What can hang from each mark
j298: j217 j543
j475: j216
j727: j217 j475
j259: j298 j641 j879
j961: j879
j109: j217 j367 j543
j879: j298
j992: j259 j298 j815
j641: j217 j475
j367: j259
j815: j216 j259 j298 j693 j879 j992
j543: j536
j216: j503 j815 j879
j536: j503 j727 j961
j693: j298
j217: j298 j641 j727
j503: j109 j216 j536

Every row comes from one small tree of marks. The marks that hang from a mark follow it in brackets, in the order of their numbers. Every link used is in the known rows. Which tree was each row made from?
Known rows
j216(j503(j536) j815 j879): [ -83    1   64 -157  371  -15  -42  -46   55   31   37 -393  127 -151
  156   31   -6 -150 -162 -122 -163  -62  -69  -53 -116   16 -148  207
  -43 -309   36  -46  115 -104  -81  -19   -7 -130 -268  109  255  154
 -109 -117   76  -76 -105 -332]
j815(j216(j879) j298 j992(j259)): [-100  -52 -133  140   -8 -580  -44  347  109  -69  -17  206  169  -53
  -99  193   76   18   57  -52  -91 -142  -68  125  -63  -15  -51  265
  -88   93   54   31 -125 -253   29   -1   94   59 -223 -115  245  110
  318  -75  -48  -84  -59  296]
j879(j298(j217 j543(j536(j727(j475) j961)))): [  12   50  108  -38 -443  308  -59   37 -101    8   77   75 -290  145
  -61  -15  -85   66  208    5   43  157   98  129   59   -9  -73  -67
  138  106  -89  -25   31   84  108  -41  -16   60  155   76  -82 -109
  104   92    0  -45  158   41]
j259(j298(j217 j543(j536)) j641(j475) j879): [-112   30  471 -129 -373   -8  114 -409  316 -154   25   24  -30   61
  -45   -3 -116  151  275  -43   45    8   81 -140  307  -33  -13 -244
   -2 -178  -84   87  413  244 -190   52  138  180  232  -74  227  -19
  244  109  -61  137   59   28]
j367(j259(j879(j298))): [  44   -3  146 -192  136 -136  181   75    5   10  -44   98   12  -58
  108   36  -48  116  -46   31  134   -8    2  -72  -36  132  145 -243
  -11  186  -45   40   59  126  103   26   -7   78 -195 -117  199   58
  245  -67  -46  174   65  -45]
j367(j259(j298 j879)): [   6  -47   59 -165  129 -183  235 -132  102   14  -66  100   82  -75
  132   35    3  117    5  130  139  -73   -3 -137   63   66  116 -161
  -40  164  -29   27  176   33   73   47   49   87  -26 -139  175   69
  187  -12 -150  271   21    1]
j693(j298(j217(j641 j727) j543)): [ -95  -13   90  -26 -300   10   15 -207 -139   61   93  -33 -361   49
  -32  -64 -150  170   93  124  -14   58  184 -124  -89  -19  106 -367
    2   70  -10   56  -41  190 -122   17  110  142  237  -77 -200 -224
 -203 -119   15   24 -123  312]
j503(j109(j543) j216): [ 138   48 -145   88  262  129   32   42  -30   52  -22 -106   44   24
  -21   47  -33 -183  188   27   88  -60   19  -46 -139   10  106   19
   19  -65    3   57  -77 -476  101   19  -98  -30 -160   63  -26  -15
 -312  104   23  -14  -48  -81]
j992(j298(j217 j543) j815(j216 j259)): [-162  -12   83    3 -299 -215  -48  -41   -6  -37  140  196 -223    4
 -173  -16 -187   82 -133 -347   86    3 -143    8  309  -70   17   59
  -57  148  -84    4  -58 -175   -2   14  189  138 -112 -168  239  -41
  284   18  105 -109   42  151]
j992(j815(j216 j259 j298)): [ -48   16 -179  106  -35 -377  -28  260   84 -136  -46  247  -43  -26
  -24   75   -4   83 -163  -32   35  -68 -184   72  185  -14    7  160
  -84  143   34  -67 -159 -165    2    4   -6    2 -119 -163   29   29
  437   54   60  -81    9  344]
j536(j727(j475(j216)) j961): [ 131  -23 -262   89   17  156   45  -63 -205  170  -30  229   33   83
   69 -105   46   15  120   16   93   26   52   89 -101  -57 -151    0
   91   86   -2   29 -185  -36  113  -54 -207 -161   67  150 -208   32
  -65  -40 -120   97    8  -34]
j693(j298(j217(j641 j727(j475(j216))))): [  72   20 -111  -17    8  117  -40  -47 -184   96   31   43 -182   81
   30 -158  -36  236    3  131  -67   55  192  -67 -260  -82  -14 -342
    8  -52   12   61 -121   43  -93   22   26    5  129   11 -447 -175
 -241 -356  -24   73 -195  447]
j475(j216(j503 j815(j693(j298) j992(j259)))): [ -17  -66 -126  -28  413 -209  -61  263 -110   81   74   78  112 -179
  -70   31   81  116 -118 -106 -227  -88  -18   85   58  -52 -257  382
  -78  -96   90  131   59   10  -78   15  -68   20 -118 -104  123  197
  272 -262    3 -113  -19  -74]
j815(j259(j298) j693 j879): [   9  -50  -27   35   -2 -316   49   92  127 -128  -95  223  144 -104
   17  123  153 -180  -43  267   43 -130 -119   39  334  -47   14  164
  -24   72   47  -49 -134   66   53   11    3   51  -80 -137  103  -34
  220  203  -68  -66   62   49]
j543(j536(j503(j216))): [ -20   40   77   11   10   25    9   32  -19   83  -18 -153  -18   93
  -28  123   24   32  -15  -17  107   53  -85  -77 -215    9  -50  105
    6  -13   16   -6   50   40  116  -50 -225  -56  106   71  105   44
 -335  103   27  -18  -36  111]
j298(j217 j543(j536(j727 j961))): [ -97   -3   43  -12 -451  137   78 -176 -104   72   83   46 -315  103
 -115    9  -88   85  218  -32  165  112   18   88  116  -23   61    3
   83  110  -92   30   70  108   68  -29  -46  -12  263   87  104  -33
  -50  230   33  -93   86  -97]
j259(j298(j543(j536(j503))) j641): [-116    3  303  -79 -288   94   68 -222  198   -5  -26  -72    9   47
   71   17   14   63  227  135   -7   13   85 -172  193  -20 -133  -17
   16  -67   -1   -1  354  296 -103  -45  -84  135  347  -35  131   -6
 -167  156  -83  145   37  130]
j879(j298(j543(j536))): [ -24    1  358 -132 -201   78   88    7   61   31   66   15 -228   77
    7   63  -90   99  163  -64   41   95  -12  -29  218   48   45 -206
   71  -33  -25   21   53  137  -37  -43 -137   76  -36  -80  209  -68
 -198   41   57   -5  129  -72]
j879(j298(j217 j543(j536(j727 j961)))): [ -39   20  130  -39 -532  146   25  -14 -144   22   83   59 -369   64
  -67  -16  -95   96  192  -79   84  130   74  125  101   61  -24   -2
  129  174  -97   10   92  262   93  -40  -71   70  209   39   31  -38
  173  158   89  -77  134 -102]
j216(j503(j109 j536(j961)) j815 j879): [ -66   80  -86  -81  229   52 -160  -48  -62   35   22 -436  245 -163
  175   27   39 -335 -116 -143 -170  -96  -31   -4 -375   64  -86  410
   -9 -276   51  -54  141 -296   66  -33  -11 -131 -146  227  166  172
  -43  -34  157 -131 -106 -478]
j992(j259(j298(j217(j641) j543))): [-132  -56  140  -39 -378  -17   29 -422   43  -24   40   83 -199   65
  -47  -43 -165  150  116 -133    1  -38   58  -18   98  -25   25  -69
   -2  104  -37   17   93   24 -215   32  138  221  153 -133  -82  -93
 -177    0  -21   10  -20  185]
j815(j259(j298(j217(j727) j543)) j879): [ -77  -53  114   31 -375 -250  -52   -8  106 -149   29   95  -75  -41
  -57   38   60  -27  -58  144  120  -25  -89   75  299  -67   37 -130
   12  126  -42  -80  -84  156  -21   16  282  141   22 -110  -15 -141
  273   97  -54  -41   55  318]
j109(j217(j641) j367 j543): [ 110  -34 -199  138  254  299  266 -352  108  -12 -118  104 -150  -22
 -104 -130   37   17  298   68  -29   10  276 -122   78   36  146 -328
  -52 -110  -14   75 -135   14  -97   47 -135  -44  -83  -39 -197 -133
 -253  270   53   65 -150 -555]
j543(j536(j961(j879(j298)))): [  -2  -96  279  -64 -174  115   75 -248  -49   77  -19   48 -147   10
   54   78   25   82  -21  -89  -23   63  -13    6   69  151  -93    0
  105   30  -14  -45   21   36   62  -34 -245   12    2   13  171  -60
  -23  126  175 -147   82 -194]
j543(j536(j503(j109 j216(j815)) j727 j961)): [  24  145 -294  106  -74  172 -195  217 -214   36  -52 -376  136   33
   11   59   68 -212  -93  -51   36   44  -65   58 -538   73  -99  464
   58  154   31  -57   82  -33  249  -66  -98  -82  245  235 -103  164
  -29  116   88  -50  -19  -27]
j536(j503 j727(j217(j641) j475) j961): [  26  -71 -299  114 -180  402  -55 -214 -197   68 -134   28  115  117
   61 -126   27  -98    3  310    0   96  144  -14 -431  -67  -79  -46
   36  203   29 -162 -155  185  103  -19  -81  -50  360  178 -527  -93
 -266   56 -122   82  -16   94]
j216(j503(j536(j727(j217))) j815): [   2  -99 -179  -97  278  220  -85  -10 -116   23   18 -267    8  -60
  133  -91  -85  -69 -250  175  -72   54  -45   71 -103  -52   -6  135
  -21  -46   11 -191  134  -21   47   24   41 -123 -154   92 -150   91
  -46  -82    3  -36   20 -198]
j475(j216(j503(j109(j367)))): [  52   53 -164   -8  432  100   44  -57  -35   79  -23  -29  121   20
   34 -112   58  -72 -104 -283   12  -24   74   33  -55   27  122  -15
  -11 -188    6   49   88 -192   30  -43 -140 -161 -177   33  -36  156
 -152    2    9   76  -19 -397]
j693(j298(j217(j727) j543)): [ -76  -63  109  -81 -213 -126   48 -188 -136  107  152   16 -365   12
  -41   -4 -141  149  112   68   71   60  162  -72   56  -30   45 -329
   29   39  -35   49  -56  117   18    0  119  112   67 -100  -39 -118
   22  -74  -34   19  -11  267]
j216(j815(j298) j879): [ -52  -47  -31  -96  149 -285   51    9  121  -83  -45 -132  151 -133
  118   53   35  -83 -124 -119 -138  -90  -36  -45  -19   67 -153   39
  -26 -142   37   -2 -179  -66  -78   -4   72  -41 -179  -23  138  182
  107  -95  -28    0  -64  -98]
j815(j216 j693 j992): [ -28  -16  -39  191  141 -266   23  392   -4  -18    4  310  -71  -23
 -149  163   35  -13  229  211   51 -137  -31   89   62 -105  102  159
 -109  119   38  134 -199 -193  160  -15  -72  -43  -17 -109  229  -12
  170    6  -19 -128    1  155]
j503(j216 j536(j727(j217(j641)))): [  80  -17 -183   97  -10  269 -111  -25 -221   41  -51 -137  -45  146
   62  -63 -157  -13 -138  343    8   33  -39   22 -493  -56  237  106
   -4  160   12 -146   66 -128  153   36  -47  -66   79  148 -383 -202
 -466  -30    3   25 -173  234]
j475(j216(j503(j109(j217 j543)) j879)): [ 193   79 -154   12  525  156  181  184  114   85   -7 -130  268 -166
  -37 -111  154 -191  210 -267  -41  -45  155   -1  136   23  -12   72
   35 -352  -31   82  -11 -177  -27    4  -74 -175 -327   85   24  177
 -196   11  150   17   14 -494]
j641(j217(j727(j475(j216(j815))))): [ 150    7  -69   27  200  158   33  -43  -29   51   27    7  -81   38
    6 -112   75   78 -120  -56  -32   57  -43   76  -74  -79  -43 -291
  -13  -98   10    1 -209  -12 -116   14   95 -109 -105   39 -271    7
  -56 -312   33   66   37  119]
j475(j216(j503(j109) j815(j259 j298 j879))): [  43   84 -194  -27  274 -211 -185  509  126 -201  -58  -73  465 -112
   90  -27  221 -199 -449 -173 -107  -73 -247   96  124   38  -30  297
  -37 -177   60  -68  -72 -157  -51    1  108 -126 -258   52   15  202
  324  -40   42 -129   10 -160]
j543(j536(j503(j109(j217)) j727(j475) j961)): [ 113  129 -338  112  -52  356    0  120 -133   45  -46  -53   67   90
  -72   33  101 -191  288  124  118  134  206   48 -232   -2   32  131
   90   80   16  -94  -49   14  260  -59 -104  -93   99  179 -245    9
 -102  203   67   -5  148  -76]
j536(j727(j217) j961): [  20 -178 -239   41 -141   46  113 -278 -217  115  -56  146  -64   -5
   62  -75  -27  -27   20  218  106   34   47   84 -102  -37   32  -41
   59  203  -19 -102 -162   66  178    1 -107  -65   91   60 -214   30
  -37   97  -51   28   46 -146]
j475(j216(j815(j259 j298 j693) j879)): [  44   69 -105  -10  225 -298  -37  427  141  -91  -82   12  330 -147
   23   19  169 -120 -265  -58 -140 -134 -201  129  153  -11  -91  387
  -55 -197   46   46 -229  -54  -39    4   52 -124 -158  -36   74  180
  184  -24   -8  -55  -21  134]
j298(j217(j641(j475)) j543(j536(j503(j216)))): [-100  139  305   22 -404  276  -68 -160   82  -36   22 -222 -142  241
 -246   45 -117   75  169 -244   59  137  -43 -135 -198  -24  -22  -85
  -17  -96  -37   61  151  223  -59   -3  -37   20  352  111  -11 -134
 -286  127  131  -36  -63  188]
j961(j879(j298(j217(j727) j543))): [ -23  -85  383  -32 -239   81  -32 -153  -73    4  106   12 -322   35
  -68   14 -144  107  -53 -150   75   70   74   79  153   82    4 -290
   87  139  -91  -37  -85   78   -3  -18  163  120  -70  -99   -1 -160
   93  -51   92 -103  155  320]
j641(j217(j298(j543) j727)): [   8  -24  104   33 -224    9   27 -236   -1   68   72   83 -336   68
  -48   -8  -43   76   95   83   64   89  -13   -9  283   23  168 -365
   14  128   11  -28  -83  146 -194   32   67  100  124 -110 -140 -151
 -292  -26  -24   65  161   79]
j475(j216(j815(j259))): [  25  -14  -40  -75  214  -62   66   84   18   37  -29   17   95  -49
   66  -71   60   52 -183 -116   26  -52 -216   34  145  -53  -38   89
  -30 -135   20   52 -238  -33  -85    1  -40 -145 -183    4   58  102
    0  -90   15  -27  -50  -36]
j217(j298 j641(j475) j727): [   3   -2  -90   83 -153  -15  -70 -275  -36   -8 -114  -37 -199   31
   -2  -30  -55   69  190  165  -27   52   47  -95   37   37  -16 -438
  -30   77  108   -7 -157  239 -341   56 -114   82  128 -104 -353 -143
 -408 -184   52   97  -53  163]
j475(j216(j503 j815)): [  13  -35    3  -97  382    9   42   19   -1   80   18  -89   76 -106
  114 -119   46   75 -201 -279  -62  -36  -98   -4  104   -7 -204   40
  -19 -208   10   64  -43   20 -136  -27 -132 -167 -130   24   80  245
  -61 -204   35    3  -32 -326]
j693(j298(j543(j536(j503(j109 j216) j727)))): [  23  160  -81  -12 -124  155  -99  276 -176  139   81 -293   22  184
  -48  103  -58 -119   79   13   70  131   77 -100 -311   41   77  230
   98  137   22  -29  253   49  265  -72  -38   40  226  105  -34  -40
 -185  138  -54   88   47  297]
j961(j879(j298(j217 j543))): [ -43  -96  474 -137 -171  134   60 -247   -5    8  117   73 -254   76
  -54   19 -181   94   -4 -301   62   42   51   -2  240   88   12 -173
   89   45 -109    6  -49  -13   31  -17  110   78 -105  -62  179 -124
  119   47   61 -135  152   61]

Which tree is each row?
[  87  107 -134  -49  509  257  101   67  196   83  -59 -298  262  -37
  -46  -70  193 -155   66 -261  -99   24   83   13   22   36   56   49
    5 -442  -19   64  288 -225  -78  -14 -151 -169 -203  111  133  165
 -364  128   75   42  -59 -543]  j475(j216(j503(j109(j367 j543(j536))) j879))
[ -47    2   46   73 -233   60 -125 -148  -35   41  -24  -22 -214   62
   42  -47  -87   93   92  213    5   39   16  -77   86   25  113 -346
   -2  158   55   -3 -122  134 -295   12  -22  125  262  -99 -252 -209
 -640 -114  -62   84  -31  235]  j217(j298(j543) j641 j727)
[   9   19  321 -196  -18  -48  140   73   66   25   25  100    5   10
   56   34 -102  106   14  -43  153   23  -22  -86   68  115  174 -274
    9  179  -78   62  109  137  100    6   71  118 -106 -114  283  -12
  193    4  -99  201  124  -22]  j367(j259(j879(j298(j543))))
[ -57   94 -119 -114  519  105 -124  -74   51  -26   -6 -498  234  -90
  112    8   13 -317 -205 -203 -188  -68   42  -17 -335   60   72  235
  -62 -342   39  -63  219 -322   41  -26   91 -137 -342  134  148  151
  -62   -6   69  -32 -129 -492]  j216(j503(j109(j367) j536) j815 j879)
[ -51 -125  139   34 -382  469   24 -353  -54   96  -47  -32  -44  185
  -49  -55  -56   58  -71  139    8  152  -46   25  -28    5  170  -43
   87  165  -50 -143   89   62   13    4  -29  -15  358  114 -129 -237
 -477  217   53  -72   57   26]  j298(j543(j536(j727(j217(j641)) j961(j879))))
[-129   12  169  123 -123 -291 -146  619  285 -193   55  172  127   32
 -148  189  169   40   -5   35  -76    3 -181   46  283  -33    6  128
  -78  -20   18    4  142  -67   35  -31   30   -2   47  -37  413   -7
  313  116  -28 -169   39  -44]  j815(j216(j503) j298(j543(j536)) j879 j992)
[  -8   87  -23  133  164 -365  -49  435  211  -88  -56  194  224 -141
   72   47  151  -97 -214  193   -7 -166 -130   74  331  -42   16  389
  -79   53   19  -17   77  -13   36    3   21   26   17 -206  141  137
  419  191 -126   57   94   95]  j815(j216(j503) j259(j298 j879) j693)
[-103  -63  256  -28 -231 -194   58 -648  200 -120   -7  153  122  -28
  -19   18 -194  118  144 -275   26  -67   45  -81  193    1 -226 -124
  -20   76  -11   11  355  224 -301   38  112  304   41 -188  147   65
  433  -35  -72  186  113  141]  j992(j259(j298(j543) j641(j475) j879) j815)
[  89   74 -206  121   26  116 -166   21 -188  125  -13 -143  138   81
   88   70   -8 -211   26  144  -26  -28  -12   64 -525  -35 -121  351
   76   23   13  -76  -13 -313  289  -47  -94 -132  -49  282  -86  -73
 -149   40  -75   29 -146  108]  j503(j216(j879) j536(j727(j475) j961))
[ 221   18 -121   77  128  281  133 -215  119   34  -99  133  -65   -3
 -109 -191   35  126  462  -80  -45   54  151 -157  306   40  -67 -323
  -10 -180   30  131 -132  182 -293   95 -226  -62   23  -12 -323 -101
 -334   -5   95  107  -76 -383]  j109(j217(j298 j641(j475(j216))) j543)
[-135  -30   24   99 -108 -400   -1  268   16 -119   84  325   27  -70
 -145   62  -12   50 -112  -17   72  -91  -94   14  138  -61  143  129
 -115  149  -39   91 -111 -173   67   61  227  113 -127 -124  348  -10
  481   -6  -67  -93  -34   28]  j815(j216 j259(j879) j992(j298(j217)))
[ -76  -35  -32   54  131 -298    3  327  145 -265  -37  161  236 -134
    8  122   94   11 -196  152  -54 -115 -163   25  113   16   32  161
 -112   14   68   32 -182  -48  -97   58  173   37  -79  -74  192   50
  532   -6 -148  -64    7    1]  j216(j815(j259(j879) j298 j992))
[ -64  -53  -83  132  -99 -235  -57  186 -164 -141    9  151 -157  -95
 -174  107   59   36   83  391  -79  -57  158    1 -190  -55   94 -122
  -86  177   59   86 -122  221   -6   50  129  136  197  -70 -100 -229
  200 -159   43 -207 -161  290]  j815(j693(j298(j217(j641 j727))) j879 j992)
[ 162   27   71   89   25   23   91 -180  113  -40  -42  213  121    8
  141 -158  112  129  -42  207  -31  -45  122   -9    2  -59  -17 -290
    4  -20  -15    8  162  161 -168   40  126   82  147  -34 -296  -31
  144 -219 -159  302   30  288]  j259(j298 j641(j217(j727(j475(j216)))) j879)
[  53  -72  -52  -46  144 -284  -32  124   80 -115  -33  103  238  -73
  101  -27  116   17 -235 -180  -36  -59 -129   -6   18   55 -150  -17
  -21  -78   23   22 -170   39   -9  -13    6 -113 -132   41   78  166
  265 -114  -58  -47  -82 -188]  j475(j216(j815(j298 j879)))
[ 101   -4  -59 -112  511  -58 -136  269   23   28   25    4  305  -95
   90  -34  159  -74 -260  -30 -204  -35  -14  -48   37  -65 -291  113
  -14 -242   54   34  -50   -7   45  -24  -26 -114 -150   30   30  132
  200 -199 -106  -48  -43 -182]  j727(j475(j216(j503 j815(j693(j298) j879))))
[ 116   28 -269   -1  224  229 -235  165 -228   -5    8 -361  118   67
   88  -17 -152 -211 -232  183   13   -1  -91   98 -557  -41  229  300
    6   69    9 -171   65 -421  314   26  153 -100 -165  183 -273   -5
 -160  -99   23  -32  -60  142]  j503(j109 j216(j815) j536(j727(j217)))
